Here is a tiny trained network, its code and every weight. The questions are about switching its units off for an input and a class, where a switched-off unit gives its printed mean instead of its output.

import numpy as np


def w(rows, s, z=0):
    codes = np.array(rows[::2]) - 128.0
    scale = np.full(codes.shape[1], s)
    scale[-1] = z or s
    return codes * scale


def f(y):
    return np.maximum(y, 0)


def log_softmax(a):
    a = a - a.max(-1, keepdims=True)
    return a - np.log(np.exp(a).sum(-1, keepdims=True))


def net(x, mask):
    res = np.array(x, float).reshape(1, 4) / 4 @ E
    y = f(res @ A[0][:, :-1].T + A[0][:, -1])
    res = res + np.where(mask, y, B[0][:, -1]) @ B[0][:, :-1]
    return log_softmax(res[-1] @ U[:, :-1].T + U[:, -1])


A, B = {}, {}
E = w([
[128,128,128,128,128,128,128,127],'x0',
[136,94,215,233,103,211,62,141],'x1',
[150,222,135,72,135,143,2,114],'x2',
[158,29,89,48,108,206,109,114],'x3',
],0.0098)
A[0] = w([
[105,112,156,180,137,168,84,126,141],'neuron 0',
[114,228,135,206,137,98,153,146,35],'neuron 1',
[109,109,137,179,120,134,79,139,97],'neuron 2',
[116,158,140,90,108,125,61,118,77],'neuron 3',
[127,193,90,44,129,68,202,115,115],'neuron 4',
[160,114,171,197,100,157,84,129,122],'neuron 5',
[116,49,122,195,124,116,254,136,28],'neuron 6',
[120,162,96,53,136,97,153,159,116],'neuron 7',
[140,58,124,68,128,156,106,122,2],'neuron 8',
[125,128,154,164,149,175,109,136,86],'neuron 9',
[123,56,110,44,121,196,113,137,10],'neuron 10',
[118,164,136,85,113,135,124,130,94],'neuron 11',
[147,195,107,106,137,156,60,154,58],'neuron 12',
[124,136,146,184,123,185,114,137,118],'neuron 13',
[126,203,161,175,122,55,162,121,29],'neuron 14',
[123,198,132,84,136,136,28,118,78],'neuron 15',
],0.022,0.0059)
B[0] = w([
[121,96,119,151,116,59,108,107,186],'neuron 0',
[118,104,133,130,121,214,79,112,205],'neuron 1',
[121,111,127,152,132,79,93,147,167],'neuron 2',
[120,128,120,126,140,149,192,123,180],'neuron 3',
[130,123,146,129,125,21,79,115,251],'neuron 4',
[148,137,143,79,142,64,110,110,198],'neuron 5',
[123,143,126,140,128,150,251,145,230],'neuron 6',
[131,126,120,120,131,55,89,126,206],'neuron 7',
[104,125,148,135,129,186,69,143,172],'neuron 8',
[137,142,131,119,115,86,106,126,167],'neuron 9',
[144,125,116,120,131,204,69,107,192],'neuron 10',
[130,114,139,129,120,116,157,138,156],'neuron 11',
[124,139,146,131,106,147,187,158,193],'neuron 12',
[115,145,120,121,135,73,85,139,178],'neuron 13',
[144,132,113,110,134,213,81,135,203],'neuron 14',
[125,135,113,149,139,153,225,130,220],'neuron 15',
],0.033,0.027)
U = w([
[123,138,131,116,89,35,63,72,75],'0',
[105,170,117,162,81,157,217,118,96],'1',
[119,121,111,120,84,255,4,74,252],'2',
],0.0068,0.00036)

Each question gives the input, the list of numbers given to net, and the class t.
The units are the neurons (one row each of A and B). Each row of codes is followed by its name. A weight is (code - 128) times the scale printed after its matrix; where a second scale follows, it is the last column's (A, B and U).
mask holds one flag per neuron, in row order. A switched-off neuron (its flag False) gives its mean, the last column of its row in B, instead of its output. The means were averaged over made-up inputs and are rounded, as every weight is.
A unit's drop is (log p(t) with every unit on - log p(t) with that unit switched off) / (log p(t) with every unit on - log p(t) with every unit switched off).
The circuit of an input: a set's keep is (log p(t) with only the set's units on - log p(t) with every unit switched off) / (log p(t) with every unit on - log p(t) with every unit switched off). Starting from the 12 units with the biggest drops (on a tie, the unit counted first), units are removed one at a time, each time the one whose removal leaves the highest keep (on an exact tie, the one counted first), for as long as the keep stays at least 0.8.
circuit, biggest first: the units of the circuit, biggest drop first
top k neurons: the k neurons with the biggest drops, biggest first
drop when u is switched off: that unit's drop, to one decimal
input [-4,6,-8,-5], class 1: circuit, biggest first : [neuron 6]
input [0,4,-6,-6], class 1: top 4 neurons : [neuron 6; neuron 10; neuron 8; neuron 4]
input [-5,-7,1,-8], class 2: top 2 neurons : [neuron 14; neuron 1]
input [3,7,-8,-2], class 1: top 2 neurons : [neuron 6; neuron 4]
input [5,-6,-5,-7], class 2: top 4 neurons : [neuron 14; neuron 1; neuron 5; neuron 0]
input [2,6,1,-7], class 2: top 3 neurons : [neuron 1; neuron 14; neuron 4]
input [-7,0,-8,-8], class 1: top 2 neurons : [neuron 6; neuron 10]
input [-6,4,5,-6], class 2: top 3 neurons : [neuron 1; neuron 6; neuron 14]
input [1,5,5,-7], class 2: top 4 neurons : [neuron 1; neuron 14; neuron 4; neuron 6]
input [-1,5,-7,8], class 2: top 3 neurons : [neuron 10; neuron 8; neuron 15]
input [-4,3,-8,-8], class 1: top 3 neurons : [neuron 6; neuron 10; neuron 8]
input [-5,2,-4,-3], class 1: drop when neuron 4 is switched off : 0.2
input [-1,5,-8,-3], class 1: drop when neuron 6 is switched off : 8.2
input [-3,0,-8,-4], class 1: circuit, biggest first : [neuron 6]
input [-5,1,3,-7], class 2: drop when neuron 6 is switched off : 0.0
